Here is a tiny trained network, its code and every weight. The questions are about switching its units off for an input and a class, where a switched-off unit gives its printed mean instead of its output.

import numpy as np


def w(rows, s, z=0):
    codes = np.array(rows[::2]) - 128.0
    scale = np.full(codes.shape[1], s)
    scale[-1] = z or s
    return codes * scale


def f(y):
    return y / 2 * (1 + np.tanh(0.7978845608 * (y + 0.044715 * y**3)))


def log_softmax(a):
    a = a - a.max(-1, keepdims=True)
    return a - np.log(np.exp(a).sum(-1, keepdims=True))


def net(x, mask):
    res = np.array(x, float).reshape(1, 7) / 4 @ E
    y = f(res @ A[0][:, :-1].T + A[0][:, -1])
    res = res + np.where(mask, y, B[0][:, -1]) @ B[0][:, :-1]
    return log_softmax(res[-1] @ U[:, :-1].T + U[:, -1])


A, B = {}, {}
E = w([
[121,137,162,101,204,232,79,75,96,117],'x0',
[201,74,137,110,112,111,135,141,106,179],'x1',
[174,108,82,105,73,136,148,109,85,211],'x2',
[105,124,151,152,45,171,191,82,11,135],'x3',
[78,104,100,203,46,101,93,86,166,148],'x4',
[131,133,199,118,161,83,89,99,101,184],'x5',
[68,133,84,96,188,102,86,63,77,146],'x6',
],0.011)
A[0] = w([
[108,144,109,204,109,87,126,86,167,131,212],'n1',
[113,170,108,95,186,150,136,135,175,81,221],'n2',
[130,127,1,78,88,107,165,89,73,207,207],'n3',
[98,64,105,177,86,86,95,197,160,122,184],'n4',
[71,165,218,135,117,156,137,93,169,112,247],'n5',
[138,171,109,103,95,201,153,163,70,98,183],'n6',
[192,97,144,122,138,154,166,196,134,138,253],'n7',
[58,115,166,129,107,119,156,84,94,203,177],'n8',
[113,149,148,166,90,208,236,99,137,99,182],'n9',
[78,79,111,219,96,78,158,162,244,133,153],'n10',
[115,190,173,69,205,136,112,146,153,88,207],'n11',
[16,209,136,125,223,182,64,160,111,95,230],'n12',
],0.0092,0.0038)
B[0] = w([
[24,230,65,244,81,46,50,140,126,183,186],'n1',
[120,150,99,135,199,189,139,181,246,104,203],'n2',
[212,71,2,164,131,40,147,95,126,77,228],'n3',
[143,225,99,116,93,27,104,183,178,112,204],'n4',
[59,152,197,169,128,165,126,121,107,132,184],'n5',
[157,82,107,139,124,149,223,226,66,42,185],'n6',
[200,134,240,43,145,93,212,181,206,176,206],'n7',
[106,81,132,145,86,90,100,43,81,95,188],'n8',
[136,145,179,187,60,197,135,164,78,68,195],'n9',
[152,211,134,140,84,125,60,168,172,56,236],'n10',
[120,112,80,112,229,191,146,145,189,185,226],'n11',
[80,128,125,135,205,175,97,62,130,63,248],'n12',
],0.0089,0.014)
U = w([
[132,106,151,127,63,211,230,220,101,75,13],'0',
[60,145,82,90,239,230,114,151,182,93,83],'1',
[160,66,2,132,110,50,148,55,63,107,220],'2',
[212,102,194,6,138,93,144,179,166,234,255],'3',
[100,253,88,149,60,90,57,165,189,116,58],'4',
[7,110,192,184,77,124,94,71,66,163,85],'5',
],0.0086,0.00088)

Each question gives the input, the list of numbers given to net, and the class t.
The units are the neurons (one row each of A and B). Each row of codes is followed by its name. A weight is (code - 128) times the scale printed after its matrix; where a second scale follows, it is the last column's (A, B and U).
mask holds one flag per neuron, in row order. A switched-off neuron (its flag False) gives its mean, the last column of its row in B, instead of its output. The means were averaged over made-up inputs and are rounded, as every weight is.
A unit's drop is (log p(t) with every unit on - log p(t) with that unit switched off) / (log p(t) with every unit on - log p(t) with every unit switched off).
most important unit: the unit with the biggest drop
top k neurons: the k neurons with the biggest drops, biggest first
drop when u is switched off: that unit's drop, to one decimal
input [-6,-3,-4,7,4,8,5], class 5: most important unit => n8
input [-8,4,-4,6,1,2,3], class 2: top 2 neurons => [n3; n8]
input [6,6,6,0,6,-5,-4], class 2: top 4 neurons => [n3; n2; n5; n10]
input [-2,-4,3,-5,-7,-1,-4], class 3: top 2 neurons => [n7; n12]
input [-3,-7,-5,7,8,6,0], class 5: top 4 neurons => [n8; n5; n2; n3]
input [-7,6,-6,-2,-5,-5,-6], class 3: top 2 neurons => [n7; n1]
input [6,-4,-2,4,6,-5,-7], class 0: top 2 neurons => [n9; n6]
input [6,3,5,-5,-4,-4,-6], class 3: drop when n7 is switched off => 0.2
input [3,4,0,-1,-2,-1,-4], class 3: drop when n7 is switched off => 0.1
input [7,-7,5,3,3,3,0], class 5: drop when n8 is switched off => 0.0
input [-1,-6,-1,-1,4,4,7], class 5: drop when n1 is switched off => 0.2
